Below is a small trained network, with its code and all its weights. Each question gives an input and a class and asks what happens when units are switched off, that is, made to give their printed mean instead of their output.

import numpy as np


def w(rows, s, z=0):
    codes = np.array(rows[::2]) - 128.0
    scale = np.full(codes.shape[1], s)
    scale[-1] = z or s
    return codes * scale


def f(y):
    return y / 2 * (1 + np.tanh(0.7978845608 * (y + 0.044715 * y**3)))


def log_softmax(a):
    a = a - a.max(-1, keepdims=True)
    return a - np.log(np.exp(a).sum(-1, keepdims=True))


def net(x, mask):
    res = np.array(x, float).reshape(1, 5) / 4 @ E
    y = f(res @ A[0][:, :-1].T + A[0][:, -1])
    res = res + np.where(mask, y, B[0][:, -1]) @ B[0][:, :-1]
    return log_softmax(res[-1] @ U[:, :-1].T + U[:, -1])


A, B = {}, {}
E = w([
[57,194,96],'x0',
[43,137,248],'x1',
[129,128,128],'x2',
[78,45,101],'x3',
[128,128,127],'x4',
],0.014)
A[0] = w([
[155,79,192,186],'n0',
[53,52,111,194],'n1',
[87,66,96,254],'n2',
[120,61,80,119],'n3',
[160,186,166,189],'n4',
[164,190,187,139],'n5',
[58,189,71,254],'n6',
[133,127,61,206],'n7',
[86,86,141,153],'n8',
[114,149,176,183],'n9',
[124,108,94,131],'n10',
[196,134,85,202],'n11',
[43,115,212,147],'n12',
[178,89,116,190],'n13',
[122,111,41,182],'n14',
[145,188,107,97],'n15',
[95,173,76,176],'n16',
[78,126,249,247],'n17',
[213,152,61,240],'n18',
],0.016,0.0064)
B[0] = w([
[176,63,51,176],'n0',
[211,154,163,195],'n1',
[203,100,199,189],'n2',
[226,56,128,171],'n3',
[58,91,94,180],'n4',
[100,94,98,182],'n5',
[52,166,202,204],'n6',
[94,83,198,185],'n7',
[210,204,141,165],'n8',
[150,123,52,175],'n9',
[134,81,172,148],'n10',
[145,214,184,200],'n11',
[189,237,56,228],'n12',
[187,189,147,175],'n13',
[122,67,184,192],'n14',
[48,118,165,160],'n15',
[34,75,200,172],'n16',
[125,138,2,250],'n17',
[125,197,199,230],'n18',
],0.0093,0.022)
U = w([
[150,244,145,255],'0',
[66,158,182,101],'1',
[164,99,173,124],'2',
[93,36,200,113],'3',
[110,57,23,244],'4',
[43,176,57,34],'5',
[187,131,75,4],'6',
],0.011,0.006)

Each question gives the input, the list of numbers given to net, and the class t.
The units are the neurons (one row each of A and B). Each row of codes is followed by its name. A weight is (code - 128) times the scale printed after its matrix; where a second scale follows, it is the last column's (A, B and U).
mask holds one flag per neuron, in row order. A switched-off neuron (its flag False) gives its mean, the last column of its row in B, instead of its output. The means were averaged over made-up inputs and are rounded, as every weight is.
A unit's drop is (log p(t) with every unit on - log p(t) with that unit switched off) / (log p(t) with every unit on - log p(t) with every unit switched off).
most important unit: the unit with the biggest drop
top k neurons: the k neurons with the biggest drops, biggest first
drop when u is switched off: that unit's drop, to one decimal
input [-6,-6,3,1,-6], class 2: top 2 neurons : (n12; n3)
input [1,8,7,7,-7], class 0: top 2 neurons : (n12; n8)
input [-3,-5,-5,2,-3], class 2: top 3 neurons : (n12; n3; n14)
input [-6,-2,0,1,-3], class 2: top 2 neurons : (n12; n17)
input [-3,0,-4,8,4], class 2: most important unit : n17
input [-1,2,-5,2,8], class 6: top 3 neurons : (n18; n11; n6)
input [-5,-1,-8,7,-4], class 2: top 2 neurons : (n17; n12)
input [0,3,0,8,6], class 6: top 2 neurons : (n18; n11)
input [1,-4,7,8,-6], class 3: top 4 neurons : (n12; n14; n7; n17)
input [0,-6,4,4,8], class 2: top 2 neurons : (n13; n11)
input [7,-5,3,8,8], class 3: drop when n2 is switched off : 0.0
input [1,-4,0,-8,3], class 1: drop when n17 is switched off : 0.1
input [-3,1,-1,7,2], class 6: drop when n9 is switched off : -0.1
input [1,-1,-4,-7,6], class 1: drop when n17 is switched off : 0.2
input [-5,8,-7,0,0], class 4: top neuron : (n17)
